Below is a small trained network, with its code and all its weights. Each question gives an input and a class and asks what happens when units are switched off, that is, made to give their printed mean instead of their output.

import numpy as np


def w(rows, s, z=0):
    codes = np.array(rows[::2]) - 128.0
    scale = np.full(codes.shape[1], s)
    scale[-1] = z or s
    return codes * scale


def f(y):
    return y / 2 * (1 + np.tanh(0.7978845608 * (y + 0.044715 * y**3)))


def log_softmax(a):
    a = a - a.max(-1, keepdims=True)
    return a - np.log(np.exp(a).sum(-1, keepdims=True))


def net(x, mask):
    res = np.array(x, float).reshape(1, 5) / 4 @ E
    y = f(res @ A[0][:, :-1].T + A[0][:, -1])
    res = res + np.where(mask, y, B[0][:, -1]) @ B[0][:, :-1]
    return log_softmax(res[-1] @ U[:, :-1].T + U[:, -1])


A, B = {}, {}
E = w([
[137,130,126,135,103,136,138,110],'x0',
[135,130,89,143,8,57,127,255],'x1',
[123,205,100,9,145,58,184,88],'x2',
[138,126,121,132,121,135,136,122],'x3',
[234,139,205,102,113,116,83,134],'x4',
],0.014)
A[0] = w([
[143,140,138,84,142,151,92,98,147],'N1',
[104,85,175,166,172,208,94,84,226],'N2',
[250,159,220,96,122,123,67,148,171],'N3',
[117,184,131,55,149,167,149,85,124],'N4',
[253,179,225,116,129,131,101,159,162],'N5',
[134,90,161,170,197,197,88,55,234],'N6',
[61,115,99,130,132,127,178,94,253],'N7',
[150,156,113,86,173,149,162,53,181],'N8',
[160,159,72,54,101,85,152,137,62],'N9',
[141,188,112,61,119,57,169,152,75],'N10',
[97,45,87,212,63,124,81,186,195],'N11',
[126,173,115,94,184,149,163,80,163],'N12',
[99,198,76,111,99,48,182,155,163],'N13',
[113,133,141,74,161,115,143,58,126],'N14',
[179,150,174,100,146,114,126,97,103],'N15',
],0.012,0.0071)
B[0] = w([
[137,117,168,113,147,37,134,52,168],'N1',
[12,43,6,143,31,136,114,48,228],'N2',
[247,41,157,174,46,7,18,127,236],'N3',
[150,195,220,141,170,83,138,170,208],'N4',
[218,33,173,150,107,16,41,112,229],'N5',
[50,56,62,102,73,97,116,39,243],'N6',
[46,147,160,103,148,151,255,144,206],'N7',
[141,170,177,103,190,110,188,135,225],'N8',
[65,37,47,93,126,87,51,20,197],'N9',
[96,80,61,131,131,57,101,48,215],'N10',
[146,191,143,156,156,241,41,239,255],'N11',
[110,182,180,180,183,107,202,149,215],'N12',
[33,120,61,153,99,156,136,121,227],'N13',
[167,170,206,135,190,107,166,190,206],'N14',
[248,126,212,104,145,48,28,3,176],'N15',
],0.0075,0.02)
U = w([
[33,95,36,90,124,159,163,96,252],'0',
[128,48,91,107,81,78,88,64,117],'1',
[118,202,118,142,152,231,118,241,165],'2',
[203,90,186,151,77,126,89,254,46],'3',
[99,200,186,101,194,127,226,166,112],'4',
[206,132,228,83,184,92,123,96,29],'5',
],0.0099,0.0037)

Each question gives the input, the list of numbers given to net, and the class t.
The units are the neurons (one row each of A and B). Each row of codes is followed by its name. A weight is (code - 128) times the scale printed after its matrix; where a second scale follows, it is the last column's (A, B and U).
mask holds one flag per neuron, in row order. A switched-off neuron (its flag False) gives its mean, the last column of its row in B, instead of its output. The means were averaged over made-up inputs and are rounded, as every weight is.
A unit's drop is (log p(t) with every unit on - log p(t) with that unit switched off) / (log p(t) with every unit on - log p(t) with every unit switched off).
The circuit of an input: a set's keep is (log p(t) with only the set's units on - log p(t) with every unit switched off) / (log p(t) with every unit on - log p(t) with every unit switched off). Starting from the 12 units with the biggest drops (on a tie, the unit counted first), units are removed one at a time, each time the one whose removal leaves the highest keep (on an exact tie, the one counted first), for as long as the keep stays at least 0.8.
circuit, biggest first: the units of the circuit, biggest drop first
most important unit: the unit with the biggest drop
k most important neurons: the k neurons with the biggest drops, biggest first
drop when u is switched off: that unit's drop, to one decimal
input [4,6,-1,2,0], class 2: circuit, biggest first => N3; N11
input [-3,1,-4,-2,-1], class 2: circuit, biggest first => N11; N3
input [0,-5,7,-1,1], class 5: most important neuron => N15
input [-3,-8,-1,0,6], class 1: 2 most important neurons => N2; N6
input [-7,-7,-1,-3,-4], class 0: 2 most important neurons => N2; N6
input [1,5,0,7,7], class 3: 2 most important neurons => N6; N2
input [7,0,2,-4,2], class 5: 2 most important neurons => N2; N6
input [-5,1,-5,0,7], class 3: 2 most important neurons => N9; N10
input [-8,7,2,-1,0], class 0: 2 most important neurons => N3; N5
input [2,0,4,-4,-8], class 4: 2 most important neurons => N2; N6
input [2,-4,-8,-6,0], class 0: drop when N5 is switched off => 0.1
input [-4,1,-3,0,-5], class 2: drop when N11 is switched off => 0.2
input [-7,5,5,-4,0], class 0: drop when N5 is switched off => 0.2
input [8,4,-8,2,-7], class 2: most important unit => N11
